Below is a small trained network, with its code and all its weights. Each question gives an input and a target symbol and asks what happens when units are switched off, that is, made to give their printed mean instead of their output.

import numpy as np


def w(rows, s, z=0):
    codes = np.array(rows[::2]) - 128.0
    scale = np.full(codes.shape[1], s)
    scale[-1] = z or s
    return codes * scale


def f(y):
    return np.maximum(y, 0)


def softmax(a):
    e = np.exp(a - a.max(-1, keepdims=True))
    return e / e.sum(-1, keepdims=True)


def log_softmax(a):
    a = a - a.max(-1, keepdims=True)
    return a - np.log(np.exp(a).sum(-1, keepdims=True))


def net(x, mask):
    ids = ['αβγδεζηθλμξπτφψω'.index(c) for c in x.split()]
    T = len(ids)
    res = E[ids] + P[:T]
    r = res
    for j in range(3):
        rows = slice(2 * j, 2 * j + 2)
        q, k, v = (r @ M[0][rows].T for M in (Q, K, V))
        z = softmax(np.where(np.tri(T) > 0, q @ k.T / 2**0.5, -1e9)) @ v
        o = O[0][rows]
        res = res + np.where(mask[j], z, o[:, -1]) @ o[:, :-1]
    y = f(res @ A[0][:, :-1].T + A[0][:, -1])
    res = res + np.where(mask[3:7], y, B[0][:, -1]) @ B[0][:, :-1]
    return log_softmax(res[-1] @ U[:, :-1].T + U[:, -1])


Q, K, V, O, A, B = {}, {}, {}, {}, {}, {}
E = w([
[72,105,158,191],'α',
[184,85,108,54],'β',
[186,229,17,167],'γ',
[88,100,144,134],'δ',
[92,98,156,142],'ε',
[89,103,146,135],'ζ',
[69,124,129,92],'η',
[111,84,140,72],'θ',
[215,249,173,81],'λ',
[88,140,57,44],'μ',
[78,97,123,134],'ξ',
[98,75,85,130],'π',
[121,125,23,112],'τ',
[139,7,177,165],'φ',
[126,52,218,82],'ψ',
[46,123,219,87],'ω',
],0.014)
P = w([
[178,142,164,146],'0',
[170,124,163,140],'1',
[155,110,151,134],'2',
[137,105,135,133],'3',
[120,96,125,127],'4',
[102,86,115,126],'5',
[89,74,108,126],'6',
[74,65,102,125],'7',
[67,54,92,118],'8',
[52,47,84,115],'9',
[39,38,75,110],'10',
[29,24,65,102],'11',
[16,19,59,101],'12',
[2,20,55,110],'13',
],0.0072)
Q[0] = w([
[148,204,74,109],'H1',
[64,72,109,98],'H1',
[182,222,139,143],'H2',
[5,66,168,200],'H2',
[161,202,94,120],'H3',
[77,64,162,147],'H3',
],0.02)
K[0] = w([
[158,211,161,191],'H1',
[43,80,143,127],'H1',
[191,191,98,125],'H2',
[57,44,104,72],'H2',
[157,181,252,126],'H3',
[93,104,65,157],'H3',
],0.016)
V[0] = w([
[195,81,135,58],'H1',
[217,59,119,59],'H1',
[91,156,252,51],'H2',
[56,197,63,34],'H2',
[108,187,174,146],'H3',
[158,242,95,2],'H3',
],0.009)
O[0] = w([
[153,27,101,120,118],'H1',
[164,40,100,131,129],'H1',
[2,89,162,105,108],'H2',
[137,149,211,81,84],'H2',
[74,130,158,143,39],'H3',
[129,130,176,223,3],'H3',
],0.012,0.0039)
A[0] = w([
[177,152,104,140,242],'N1',
[233,255,74,110,71],'N2',
[74,194,35,163,141],'N3',
[181,103,196,103,255],'N4',
],0.0081,0.0074)
B[0] = w([
[197,174,50,146,255],'N1',
[18,22,214,194,245],'N2',
[114,224,125,194,222],'N3',
[253,212,199,2,223],'N4',
],0.0082,0.0066)
U = w([
[115,109,20,186,20],'α',
[255,198,84,53,227],'β',
[198,24,95,186,1],'γ',
[125,167,145,114,224],'δ',
[170,163,246,128,225],'ε',
[142,22,207,80,91],'ζ',
[111,136,134,136,96],'η',
[105,137,135,142,117],'θ',
[106,139,161,245,194],'λ',
[46,28,89,140,49],'μ',
[118,137,137,134,102],'ξ',
[102,149,122,132,104],'π',
[59,244,70,141,52],'τ',
[60,180,216,66,123],'φ',
[35,110,160,108,65],'ψ',
[178,148,145,140,113],'ω',
],0.0082,0.0037)

Each question gives the input, a string of symbols that net reads in full, and the target symbol t.
The units are the heads (2 rows each of Q, K, V and O) and the neurons (one row each of A and B). Each row of codes is followed by its name. A weight is (code - 128) times the scale printed after its matrix; where a second scale follows, it is the last column's (O, A, B and U).
mask holds one flag per unit, heads first, then neurons. A switched-off unit (its flag False) gives its mean, the last column of its rows in O or B, instead of its output. The means were averaged over made-up inputs and are rounded, as every weight is.
A unit's drop is (log p(t) with every unit on - log p(t) with that unit switched off) / (log p(t) with every unit on - log p(t) with every unit switched off).
The circuit of an input: a set's keep is (log p(t) with only the set's units on - log p(t) with every unit switched off) / (log p(t) with every unit on - log p(t) with every unit switched off). Starting from all 7 units, units are removed one at a time, each time the one whose removal leaves the highest keep (on an exact tie, the one counted first), for as long as the keep stays at least 0.8.
circuit, biggest first: the units of the circuit, biggest drop first
unit that matters most: the unit with the biggest drop
k most important neurons: the k neurons with the biggest drops, biggest first
which heads matter: for each layer, one digit per head in row order, 1 if its drop is at least 0.15 and else 0, layers parted by /
input α ε α π α ψ ζ, target μ: circuit, biggest first : [H2, N4]
input φ γ π α ζ, target β: which heads matter : 000
input α λ μ θ λ π α π π η, target β: which heads matter : 011
input α α β ψ γ π η η μ θ μ γ μ ψ, target ζ: unit that matters most : H1
input π π ξ π δ ε π π γ ζ η α, target φ: circuit, biggest first : [H2, H1]
input γ α π μ ζ α τ η μ τ, target τ: 3 most important neurons : [N3, N4, N2]
input η α α π π η μ φ α π, target α: circuit, biggest first : [N4, H2]
input π α π β π α α α α α α, target τ: which heads matter : 100
input ψ π θ ε α φ π α α α β μ, target τ: circuit, biggest first : [H1, N3]
input α φ γ γ α α, target λ: which heads matter : 011
input η π ε α π ψ λ π ζ, target β: which heads matter : 001
input ω η β α λ α ζ α γ μ α π α, target β: circuit, biggest first : [H2, N2]
input ω η τ α π γ φ π ψ α η η ψ ξ, target μ: which heads matter : 110
input ε φ τ μ α α λ α ε α π ζ ξ, target β: circuit, biggest first : [N2, H3]
input π α γ θ ξ θ α π η β π η, target β: which heads matter : 011
input τ γ α α α ζ μ φ ξ, target α: circuit, biggest first : [H2, N4]
input μ γ ω α α π π γ ξ θ γ ω μ, target φ: circuit, biggest first : [H2]
input π ε φ θ α μ ω α μ π γ λ, target ε: 2 most important neurons : [N2, N4]
input θ γ π π α μ α, target ε: 2 most important neurons : [N4, N1]
input γ γ γ α θ β μ π α θ, target β: which heads matter : 001
input φ ζ α ε α π α ζ ψ ε, target μ: which heads matter : 110
